Below are the code and all the weights of a small trained network. Each question names an input and a class and asks about switching units off, where a switched-off unit gives its printed mean instead of its output.

import numpy as np


def w(rows, s, z=0):
    codes = np.array(rows[::2]) - 128.0
    scale = np.full(codes.shape[1], s)
    scale[-1] = z or s
    return codes * scale


def f(y):
    return np.maximum(y, 0)


def log_softmax(a):
    a = a - a.max(-1, keepdims=True)
    return a - np.log(np.exp(a).sum(-1, keepdims=True))


def net(x, mask):
    res = np.array(x, float).reshape(1, 4) / 4 @ E
    y = f(res @ A[0][:, :-1].T + A[0][:, -1])
    res = res + np.where(mask, y, B[0][:, -1]) @ B[0][:, :-1]
    return log_softmax(res[-1] @ U[:, :-1].T + U[:, -1])


A, B = {}, {}
E = w([
[93,84,112,209,204,188,209,38,183],'x0',
[1,118,112,108,79,173,71,59,179],'x1',
[95,44,102,40,136,43,182,205,187],'x2',
[29,127,162,194,74,58,184,191,55],'x3',
],0.0097)
A[0] = w([
[152,165,136,202,119,165,85,104,55,125],'n0',
[82,127,129,159,108,110,153,139,90,85],'n1',
[143,172,136,184,101,150,108,100,92,106],'n2',
[220,125,130,60,160,152,65,95,200,96],'n3',
[118,98,131,73,164,119,154,157,147,76],'n4',
[251,133,121,166,172,96,200,180,64,79],'n5',
[144,168,127,65,69,101,23,204,60,105],'n6',
[79,143,134,94,95,127,63,127,123,101],'n7',
[12,121,108,115,108,143,67,89,156,118],'n8',
[111,102,129,210,189,145,212,97,172,90],'n9',
[103,79,131,40,134,90,212,176,184,109],'n10',
[88,121,119,148,152,160,202,118,132,137],'n11',
[127,125,118,175,152,137,169,101,173,138],'n12',
[163,130,118,134,131,120,147,136,119,255],'n13',
[103,129,137,146,119,129,137,139,113,230],'n14',
[46,139,144,208,88,84,173,180,49,95],'n15',
[146,150,143,173,141,150,83,106,91,80],'n16',
],0.013,0.0098)
B[0] = w([
[94,132,86,157,132,81,113,149,157,219],'n0',
[165,132,80,103,115,147,133,110,145,164],'n1',
[110,120,89,141,115,89,121,139,155,191],'n2',
[145,129,62,95,169,192,149,120,106,248],'n3',
[120,139,80,147,96,115,126,135,144,170],'n4',
[128,136,182,121,33,184,138,128,194,231],'n5',
[161,115,153,133,99,78,146,99,44,241],'n6',
[132,129,178,131,104,142,135,130,147,178],'n7',
[128,133,202,131,103,162,131,145,183,232],'n8',
[161,122,137,116,72,95,133,102,64,220],'n9',
[95,140,72,172,118,80,105,142,157,232],'n10',
[145,124,155,134,121,107,134,124,93,188],'n11',
[147,132,148,112,126,106,130,143,80,192],'n12',
[82,114,214,133,255,115,94,128,127,203],'n13',
[108,126,158,128,225,129,115,132,113,185],'n14',
[153,129,56,89,155,204,138,118,125,220],'n15',
[115,126,78,138,96,102,136,147,152,177],'n16',
],0.027,0.017)
U = w([
[165,116,151,134,109,70,145,106,41,121],'0',
[150,143,57,84,182,192,149,120,126,124],'1',
[75,151,67,189,123,61,91,163,161,106],'2',
[123,150,203,130,90,166,137,141,188,80],'3',
[84,120,190,139,254,111,84,137,113,254],'4',
],0.013,0.0081)

Each question gives the input, the list of numbers given to net, and the class t.
The units are the neurons (one row each of A and B). Each row of codes is followed by its name. A weight is (code - 128) times the scale printed after its matrix; where a second scale follows, it is the last column's (A, B and U).
mask holds one flag per neuron, in row order. A switched-off neuron (its flag False) gives its mean, the last column of its row in B, instead of its output. The means were averaged over made-up inputs and are rounded, as every weight is.
A unit's drop is (log p(t) with every unit on - log p(t) with that unit switched off) / (log p(t) with every unit on - log p(t) with every unit switched off).
unit that matters most: the unit with the biggest drop
top k neurons: the k neurons with the biggest drops, biggest first
drop when u is switched off: that unit's drop, to one decimal
input [5,-5,3,-4], class 0: top 3 neurons : [n8 n9 n15]
input [7,6,-1,0], class 0: top 2 neurons : [n9 n5]
input [6,6,-5,-4], class 0: top 4 neurons : [n5 n9 n12 n10]
input [-1,3,-6,-5], class 2: top 3 neurons : [n15 n0 n2]
input [-1,0,-5,8], class 1: top neuron : [n15]
input [-7,-6,-8,-3], class 2: top 3 neurons : [n0 n2 n16]
input [-1,-7,8,-7], class 2: top 3 neurons : [n10 n15 n4]
input [7,-4,-7,-6], class 0: top 4 neurons : [n9 n10 n12 n15]
input [-5,6,-1,3], class 3: top 3 neurons : [n8 n9 n7]
input [-1,8,-7,-5], class 3: top 4 neurons : [n8 n10 n7 n4]
input [-2,4,-3,-3], class 3: drop when n13 is switched off : 3.0
input [-1,8,4,6], class 3: drop when n7 is switched off : 0.1
input [5,-7,-1,3], class 3: drop when n6 is switched off : 0.5
input [3,-5,-2,-1], class 3: unit that matters most : n5
